Here is a tiny trained network, its code and every weight. The questions are about switching its units off for an input and a class, where a switched-off unit gives its printed mean instead of its output.

import numpy as np


def w(rows, s, z=0):
    codes = np.array(rows[::2]) - 128.0
    scale = np.full(codes.shape[1], s)
    scale[-1] = z or s
    return codes * scale


def norm(h):
    return h / np.sqrt((h * h).mean(-1, keepdims=True) + 1e-5)


def f(y):
    return y / 2 * (1 + np.tanh(0.7978845608 * (y + 0.044715 * y**3)))


def log_softmax(a):
    a = a - a.max(-1, keepdims=True)
    return a - np.log(np.exp(a).sum(-1, keepdims=True))


def net(x, mask):
    res = np.array(x, float).reshape(1, 6) / 4 @ E
    u = 0
    for l in range(4):
        y = f(norm(res) @ A[l][:, :-1].T + A[l][:, -1])
        res = res + np.where(mask[u : u + 8], y, B[l][:, -1]) @ B[l][:, :-1]
        u += 8
    return log_softmax(norm(res)[-1] @ U[:, :-1].T + U[:, -1])


A, B = {}, {}
E = w([
[93,160,182,110,59,175,67,118,36,176],'x0',
[161,74,110,69,156,240,254,127,92,174],'x1',
[190,94,211,33,80,33,176,130,98,127],'x2',
[119,127,129,131,120,130,136,138,122,113],'x3',
[123,127,132,122,126,136,128,126,131,115],'x4',
[94,39,232,193,216,129,118,122,103,138],'x5',
],0.0063)
A[0] = w([
[11,31,232,187,204,73,160,50,115,128,26],'0.n1',
[184,98,85,137,193,103,129,90,130,63,40],'0.n2',
[73,214,209,149,48,154,95,101,16,190,75],'0.n3',
[120,127,137,129,169,84,133,137,118,111,3],'0.n4',
[66,229,204,207,140,14,66,121,175,89,61],'0.n5',
[27,57,185,128,168,125,175,123,131,129,90],'0.n6',
[209,60,106,169,145,114,185,153,254,88,102],'0.n7',
[180,100,161,175,133,113,113,58,168,109,24],'0.n8',
],0.0038,0.0058)
B[0] = w([
[209,169,120,127,170,150,75,192,111,106,231],'0.n1',
[95,140,145,119,144,110,127,113,123,137,75],'0.n2',
[43,160,136,68,226,102,124,138,145,150,230],'0.n3',
[155,134,150,131,166,92,112,124,156,102,33],'0.n4',
[123,2,72,115,78,123,100,100,142,128,247],'0.n5',
[201,179,117,128,162,149,139,132,84,143,174],'0.n6',
[4,174,152,81,144,119,116,134,57,185,250],'0.n7',
[133,124,137,149,156,95,121,165,146,109,48],'0.n8',
],0.0082,0.0016)
A[1] = w([
[183,128,202,86,107,38,177,104,110,95,4],'1.n1',
[131,108,67,141,249,12,219,147,252,75,62],'1.n2',
[67,101,126,87,138,108,99,133,86,126,49],'1.n3',
[78,146,51,228,185,214,65,75,183,89,53],'1.n4',
[197,85,206,25,114,15,131,126,113,86,19],'1.n5',
[161,42,253,238,173,144,86,136,148,85,31],'1.n6',
[147,235,35,78,40,94,119,77,190,94,71],'1.n7',
[124,91,214,194,204,127,109,99,119,95,54],'1.n8',
],0.0053,0.0035)
B[1] = w([
[141,171,166,191,122,162,126,117,195,180,168],'1.n1',
[2,182,198,54,125,155,83,70,37,155,200],'1.n2',
[114,145,146,109,137,170,164,122,152,125,129],'1.n3',
[163,173,215,181,64,114,198,140,165,187,254],'1.n4',
[131,198,164,242,65,144,188,107,187,194,224],'1.n5',
[193,164,100,85,194,100,139,183,122,106,202],'1.n6',
[189,143,119,91,208,94,130,205,94,100,253],'1.n7',
[190,173,109,71,107,120,101,188,95,124,179],'1.n8',
],0.0081,0.0041)
A[2] = w([
[160,142,139,186,101,83,157,80,131,133,52],'2.n1',
[134,85,187,200,169,150,92,105,94,124,87],'2.n2',
[143,72,194,150,222,121,90,154,136,135,70],'2.n3',
[124,180,159,160,106,32,40,139,136,106,116],'2.n4',
[118,51,109,176,75,17,3,10,166,30,17],'2.n5',
[160,48,73,115,132,169,180,21,92,143,84],'2.n6',
[16,197,204,37,127,195,24,62,97,139,3],'2.n7',
[151,107,66,197,167,102,199,170,204,80,63],'2.n8',
],0.0054,0.0039)
B[2] = w([
[119,125,99,133,125,167,183,125,156,163,129],'2.n1',
[160,162,97,110,135,80,119,137,140,119,142],'2.n2',
[173,197,100,91,139,106,123,127,85,120,157],'2.n3',
[126,1,112,108,125,194,161,104,151,118,254],'2.n4',
[107,63,44,157,111,138,108,193,200,61,169],'2.n5',
[116,90,125,135,162,135,98,84,179,61,144],'2.n6',
[62,130,141,61,137,50,159,81,63,127,210],'2.n7',
[82,174,180,100,119,124,167,104,69,142,127],'2.n8',
],0.0077,0.0032)
A[3] = w([
[159,185,58,88,113,117,136,143,122,88,6],'3.n1',
[138,70,143,117,121,187,187,121,106,127,57],'3.n2',
[101,123,95,122,109,158,131,86,139,144,24],'3.n3',
[107,163,92,153,165,165,62,95,142,122,32],'3.n4',
[116,185,148,254,85,160,137,138,144,180,4],'3.n5',
[153,41,106,96,161,201,179,53,104,116,54],'3.n6',
[186,188,81,71,115,120,126,156,116,83,109],'3.n7',
[99,131,161,100,92,86,129,101,65,173,117],'3.n8',
],0.0085,0.0031)
B[3] = w([
[201,162,163,148,238,82,58,164,35,171,174],'3.n1',
[101,112,112,157,64,29,65,154,206,74,167],'3.n2',
[153,122,178,81,161,7,88,165,151,165,119],'3.n3',
[172,97,193,120,103,164,209,143,106,229,111],'3.n4',
[204,166,195,112,26,77,251,22,198,147,253],'3.n5',
[103,23,45,168,53,26,3,155,183,52,178],'3.n6',
[151,63,234,220,229,183,72,124,107,122,232],'3.n7',
[56,174,29,161,184,218,173,82,160,81,214],'3.n8',
],0.0056,0.0048)
U = w([
[176,176,190,166,63,127,193,84,182,168,203],'0',
[232,146,154,118,215,113,67,200,61,115,168],'1',
[113,22,81,128,76,104,73,150,173,71,102],'2',
[8,170,143,66,160,130,137,71,64,130,5],'3',
],0.013,0.002)

Each question gives the input, the list of numbers given to net, and the class t.
The units are the neurons (one row each of A and B). Each row of codes is followed by its name. A weight is (code - 128) times the scale printed after its matrix; where a second scale follows, it is the last column's (A, B and U).
mask holds one flag per neuron, layer by layer. A switched-off neuron (its flag False) gives its mean, the last column of its row in B, instead of its output. The means were averaged over made-up inputs and are rounded, as every weight is.
A unit's drop is (log p(t) with every unit on - log p(t) with that unit switched off) / (log p(t) with every unit on - log p(t) with every unit switched off).
The circuit of an input: a set's keep is (log p(t) with only the set's units on - log p(t) with every unit switched off) / (log p(t) with every unit on - log p(t) with every unit switched off). Starting from the 12 units with the biggest drops (on a tie, the unit counted first), units are removed one at a time, each time the one whose removal leaves the highest keep (on an exact tie, the one counted first), for as long as the keep stays at least 0.8.
units of the circuit, in order: the units of the circuit, biggest drop first
k most important neurons: the k neurons with the biggest drops, biggest first
top k neurons in layer l: the k neurons of layer l with the biggest drops, biggest first
drop of u: that unit's drop, to one decimal
input [5,0,4,1,4,-2], class 3: 2 most important neurons : 0.n3, 1.n4
input [6,5,-5,-4,-7,-6], class 1: 3 most important neurons : 1.n5, 1.n2, 0.n7
input [8,3,-6,-2,7,-8], class 1: top 2 neurons in layer 3 : 3.n1, 3.n7
input [-4,-5,-7,5,5,4], class 0: units of the circuit, in order : 1.n4
input [-8,5,-2,7,-1,6], class 3: top 2 neurons in layer 1 : 1.n2, 1.n7
input [-3,-8,-2,5,2,-6], class 2: 4 most important neurons : 0.n5, 2.n5, 2.n4, 1.n6
input [6,-7,-6,0,0,-7], class 1: top 2 neurons in layer 3 : 3.n1, 3.n6
input [6,-7,-1,-8,4,-3], class 2: 3 most important neurons : 0.n5, 2.n5, 1.n2
input [-7,-7,1,6,-4,-7], class 1: 3 most important neurons : 1.n7, 3.n1, 0.n3
input [6,3,-6,1,-2,3], class 0: 3 most important neurons : 1.n4, 0.n7, 1.n2
input [-6,3,-5,1,3,1], class 3: 2 most important neurons : 1.n2, 1.n5
input [4,-3,-1,8,-2,-2], class 3: 2 most important neurons : 0.n3, 1.n3
input [-2,-8,6,6,4,0], class 2: 3 most important neurons : 0.n5, 2.n5, 1.n4
input [-5,-4,-3,6,2,-1], class 3: units of the circuit, in order : 1.n2
input [1,-6,5,3,-8,-2], class 2: 4 most important neurons : 0.n5, 1.n4, 2.n5, 2.n4
input [-3,-6,4,-7,4,-3], class 2: 2 most important neurons : 0.n5, 1.n4
input [8,2,6,6,-2,-8], class 1: top 3 neurons in layer 3 : 3.n7, 3.n1, 3.n5
input [2,-4,0,5,2,-7], class 1: drop of 1.n7 : 0.1
input [3,-1,0,-4,-1,-3], class 1: drop of 1.n7 : 1.3
input [0,3,-6,0,1,5], class 0: units of the circuit, in order : 1.n4
input [-6,-6,2,8,1,-7], class 1: drop of 1.n7 : 2.6
